Below is a small trained network, with its code and all its weights. Each question gives an input and a class and asks what happens when units are switched off, that is, made to give their printed mean instead of their output.

import numpy as np


def w(rows, s, z=0):
    codes = np.array(rows[::2]) - 128.0
    scale = np.full(codes.shape[1], s)
    scale[-1] = z or s
    return codes * scale


def f(y):
    return np.maximum(y, 0)


def log_softmax(a):
    a = a - a.max(-1, keepdims=True)
    return a - np.log(np.exp(a).sum(-1, keepdims=True))


def net(x, mask):
    res = np.array(x, float).reshape(1, 5) / 4 @ E
    y = f(res @ A[0][:, :-1].T + A[0][:, -1])
    res = res + np.where(mask, y, B[0][:, -1]) @ B[0][:, :-1]
    return log_softmax(res[-1] @ U[:, :-1].T + U[:, -1])


A, B = {}, {}
E = w([
[62,161,180,75,190,193,163,100],'x0',
[83,78,155,66,163,2,53,152],'x1',
[186,113,75,160,201,113,99,201],'x2',
[153,109,184,146,103,126,146,178],'x3',
[158,180,186,92,146,71,63,144],'x4',
],0.012)
A[0] = w([
[104,127,142,126,87,114,192,112,16],'neuron 0',
[156,148,132,88,192,96,85,135,166],'neuron 1',
[153,121,155,169,145,195,150,92,87],'neuron 2',
[123,79,19,123,92,103,104,88,214],'neuron 3',
[70,179,151,92,82,148,181,21,253],'neuron 4',
[91,147,68,106,125,175,134,117,145],'neuron 5',
[190,153,143,155,143,88,95,184,99],'neuron 6',
[178,131,116,243,22,203,134,135,176],'neuron 7',
[99,138,185,95,84,135,194,102,132],'neuron 8',
[135,222,143,146,105,92,90,75,210],'neuron 9',
[155,157,95,113,158,246,190,128,92],'neuron 10',
[168,213,137,57,98,150,78,83,185],'neuron 11',
],0.012,0.0045)
B[0] = w([
[160,159,150,162,93,198,118,131,154],'neuron 0',
[134,115,104,188,167,111,150,139,196],'neuron 1',
[149,78,126,126,166,65,117,63,186],'neuron 2',
[106,116,38,154,87,77,96,119,206],'neuron 3',
[121,195,220,150,136,146,106,190,247],'neuron 4',
[98,128,166,189,195,114,125,65,176],'neuron 5',
[107,120,150,158,106,108,190,194,191],'neuron 6',
[181,248,43,212,79,115,114,48,254],'neuron 7',
[83,188,227,44,93,139,111,152,193],'neuron 8',
[131,123,166,122,114,43,174,189,179],'neuron 9',
[133,35,115,143,234,156,139,76,229],'neuron 10',
[118,176,161,142,119,91,167,179,183],'neuron 11',
],0.011,0.018)
U = w([
[233,59,141,127,175,211,136,194,4],'0',
[139,72,167,146,196,100,150,207,192],'1',
[228,194,140,140,93,156,143,163,160],'2',
[156,26,152,91,174,213,135,93,65],'3',
[70,146,130,141,184,247,116,86,76],'4',
[167,107,30,145,136,95,121,61,187],'5',
[61,155,192,33,126,151,135,164,65],'6',
[139,21,139,90,101,91,48,138,155],'7',
],0.011,0.0042)

Each question gives the input, the list of numbers given to net, and the class t.
The units are the neurons (one row each of A and B). Each row of codes is followed by its name. A weight is (code - 128) times the scale printed after its matrix; where a second scale follows, it is the last column's (A, B and U).
mask holds one flag per neuron, in row order. A switched-off neuron (its flag False) gives its mean, the last column of its row in B, instead of its output. The means were averaged over made-up inputs and are rounded, as every weight is.
A unit's drop is (log p(t) with every unit on - log p(t) with that unit switched off) / (log p(t) with every unit on - log p(t) with every unit switched off).
The circuit of an input: a set's keep is (log p(t) with only the set's units on - log p(t) with every unit switched off) / (log p(t) with every unit on - log p(t) with every unit switched off). Starting from all 12 units, units are removed one at a time, each time the one whose removal leaves the highest keep (on an exact tie, the one counted first), for as long as the keep stays at least 0.8.
circuit, biggest first: the units of the circuit, biggest drop first
unit that matters most: the unit with the biggest drop
top k neurons: the k neurons with the biggest drops, biggest first
drop of u: that unit's drop, to one decimal
input [-4,-2,7,7,8], class 1: circuit, biggest first : [neuron 6]
input [5,-2,8,-6,-5], class 3: circuit, biggest first : [neuron 7; neuron 10]
input [0,1,-2,-1,-8], class 4: circuit, biggest first : [neuron 4; neuron 9]
input [-1,5,-1,8,-4], class 7: circuit, biggest first : [neuron 7; neuron 4; neuron 11; neuron 1]
input [-1,2,-2,2,4], class 1: top 2 neurons : [neuron 7; neuron 8]
input [2,-1,-5,-6,-2], class 6: circuit, biggest first : [neuron 7; neuron 8]
input [-2,8,-6,-8,-7], class 7: circuit, biggest first : [neuron 7; neuron 3]
input [-6,3,-7,-1,3], class 1: top 3 neurons : [neuron 7; neuron 9; neuron 8]
input [3,-2,6,-7,0], class 3: circuit, biggest first : [neuron 7; neuron 10; neuron 4]
input [-8,5,5,5,-3], class 5: top 2 neurons : [neuron 4; neuron 3]
input [-5,2,-7,-7,6], class 1: top 2 neurons : [neuron 7; neuron 9]
input [-1,-5,5,7,3], class 5: top 2 neurons : [neuron 4; neuron 8]
input [4,-6,0,3,7], class 1: circuit, biggest first : [neuron 10; neuron 7]
input [-4,8,-4,1,0], class 7: unit that matters most : neuron 7
input [7,-7,6,6,3], class 3: top 2 neurons : [neuron 10; neuron 3]
input [1,0,-5,3,-1], class 6: top 2 neurons : [neuron 7; neuron 8]
input [-8,5,-5,-3,5], class 1: top 2 neurons : [neuron 7; neuron 9]
input [6,-5,5,2,-7], class 5: top 2 neurons : [neuron 7; neuron 2]
input [-4,-7,-5,4,-8], class 5: top 3 neurons : [neuron 7; neuron 10; neuron 2]
input [-3,6,6,3,-7], class 5: top 4 neurons : [neuron 4; neuron 3; neuron 8; neuron 9]
input [5,-3,7,6,-3], class 5: circuit, biggest first : [neuron 4]
input [4,1,7,1,-8], class 3: top 2 neurons : [neuron 7; neuron 10]
input [0,2,1,-7,5], class 1: drop of neuron 7 : 1.3
input [7,4,-3,-7,-4], class 6: drop of neuron 4 : 0.1
input [4,2,-8,3,-8], class 6: drop of neuron 8 : 0.8
input [-6,0,2,-7,8], class 1: drop of neuron 7 : 0.4
input [2,1,-6,8,-4], class 6: circuit, biggest first : [neuron 8]
